Below are the code and all the weights of a small trained network. Each question names an input and a class and asks about switching units off, where a switched-off unit gives its printed mean instead of its output.

import numpy as np


def w(rows, s, z=0):
    codes = np.array(rows[::2]) - 128.0
    scale = np.full(codes.shape[1], s)
    scale[-1] = z or s
    return codes * scale


def norm(h):
    return h / np.sqrt((h * h).mean(-1, keepdims=True) + 1e-5)


def f(y):
    return y / 2 * (1 + np.tanh(0.7978845608 * (y + 0.044715 * y**3)))


def log_softmax(a):
    a = a - a.max(-1, keepdims=True)
    return a - np.log(np.exp(a).sum(-1, keepdims=True))


def net(x, mask):
    res = np.array(x, float).reshape(1, 7) / 4 @ E
    u = 0
    for l in range(2):
        y = f(norm(res) @ A[l][:, :-1].T + A[l][:, -1])
        res = res + np.where(mask[u : u + 5], y, B[l][:, -1]) @ B[l][:, :-1]
        u += 5
    return log_softmax(norm(res)[-1] @ U[:, :-1].T + U[:, -1])


A, B = {}, {}
E = w([
[135,102,86,113,114,106],'x0',
[83,51,87,158,83,114],'x1',
[168,105,101,121,50,193],'x2',
[206,1,170,159,136,140],'x3',
[66,139,60,165,203,161],'x4',
[105,95,165,60,169,122],'x5',
[102,182,89,161,120,65],'x6',
],0.0043)
A[0] = w([
[33,122,74,148,160,16,29],'L0N1',
[180,177,193,139,1,9,18],'L0N2',
[122,102,42,170,38,150,2],'L0N3',
[116,224,110,90,144,142,16],'L0N4',
[173,161,106,251,215,87,24],'L0N5',
],0.0091,0.0032)
B[0] = w([
[72,78,199,119,91,77,228],'L0N1',
[248,186,143,129,126,61,254],'L0N2',
[112,147,74,159,83,158,194],'L0N3',
[105,148,83,48,158,140,196],'L0N4',
[155,97,89,202,213,166,201],'L0N5',
],0.015,0.0043)
A[1] = w([
[148,106,182,195,80,129,173],'L1N1',
[126,149,141,90,57,123,154],'L1N2',
[76,187,91,47,153,155,4],'L1N3',
[179,68,187,91,104,221,34],'L1N4',
[121,140,30,183,1,175,49],'L1N5',
],0.012,0.0026)
B[1] = w([
[86,168,104,77,144,146,218],'L1N1',
[166,89,107,181,177,147,188],'L1N2',
[105,171,71,56,131,163,206],'L1N3',
[107,169,215,156,93,206,201],'L1N4',
[128,66,65,169,4,119,254],'L1N5',
],0.017,0.0052)
U = w([
[127,142,229,145,86,219,146],'0',
[129,82,96,215,228,146,96],'1',
[102,125,122,157,132,118,3],'2',
[129,77,52,182,7,127,182],'3',
[84,176,56,36,155,149,149],'4',
[28,55,186,110,127,44,129],'5',
[249,177,150,115,121,52,175],'6',
],0.012,0.0043)

Each question gives the input, the list of numbers given to net, and the class t.
The units are the neurons (one row each of A and B). Each row of codes is followed by its name. A weight is (code - 128) times the scale printed after its matrix; where a second scale follows, it is the last column's (A, B and U).
mask holds one flag per neuron, layer by layer. A switched-off neuron (its flag False) gives its mean, the last column of its row in B, instead of its output. The means were averaged over made-up inputs and are rounded, as every weight is.
A unit's drop is (log p(t) with every unit on - log p(t) with that unit switched off) / (log p(t) with every unit on - log p(t) with every unit switched off).
unit that matters most: the unit with the biggest drop
k most important neurons: the k neurons with the biggest drops, biggest first
top k neurons in layer l: the k neurons of layer l with the biggest drops, biggest first
drop when u is switched off: that unit's drop, to one decimal
input [5,1,-7,-5,3,5,-8], class 5: 3 most important neurons -> (L0N1 L1N1 L0N3)
input [5,-2,3,-1,0,5,-4], class 0: unit that matters most -> L0N4
input [3,-7,-2,2,-6,7,-5], class 0: 2 most important neurons -> (L1N4 L0N2)
input [-6,8,0,-8,8,-1,-1], class 5: 3 most important neurons -> (L0N1 L1N5 L1N1)
input [4,-1,-2,-8,3,-7,6], class 4: 3 most important neurons -> (L0N4 L1N3 L1N5)
input [8,5,0,-7,-6,-6,6], class 6: top 3 neurons in layer 0 -> (L0N2 L0N1 L0N5)
input [6,-4,1,6,3,8,4], class 0: 2 most important neurons -> (L0N2 L0N4)
input [1,4,-7,8,-4,-8,-1], class 6: 2 most important neurons -> (L1N5 L0N2)
input [3,-3,-7,4,6,3,6], class 5: 2 most important neurons -> (L0N1 L1N2)
input [-4,-7,-1,-1,6,-8,3], class 1: 2 most important neurons -> (L0N5 L1N1)
input [3,-7,-7,6,-6,3,-6], class 0: 2 most important neurons -> (L1N4 L0N2)
input [-8,3,2,0,8,6,-5], class 0: top 3 neurons in layer 0 -> (L0N4 L0N5 L0N3)
input [3,-1,3,-7,-4,1,-2], class 4: 4 most important neurons -> (L0N4 L1N3 L0N1 L1N5)
input [3,-8,-7,5,-1,1,8], class 1: most important neuron -> (L0N5)
input [1,1,-8,3,7,-6,2], class 1: 2 most important neurons -> (L0N5 L1N5)
input [-5,0,-3,-6,4,-2,8], class 5: top 3 neurons in layer 0 -> (L0N1 L0N3 L0N5)
input [-7,-3,2,3,-2,0,2], class 6: drop when L0N2 is switched off -> 0.4
input [5,3,-2,-7,-7,0,4], class 6: drop when L1N2 is switched off -> 0.0
input [4,4,-3,5,7,8,7], class 5: drop when L0N1 is switched off -> 0.3
input [-3,3,7,8,-8,7,-3], class 0: unit that matters most -> L1N4
input [0,-4,2,5,8,7,0], class 0: top 3 neurons in layer 0 -> (L0N4 L0N2 L0N5)
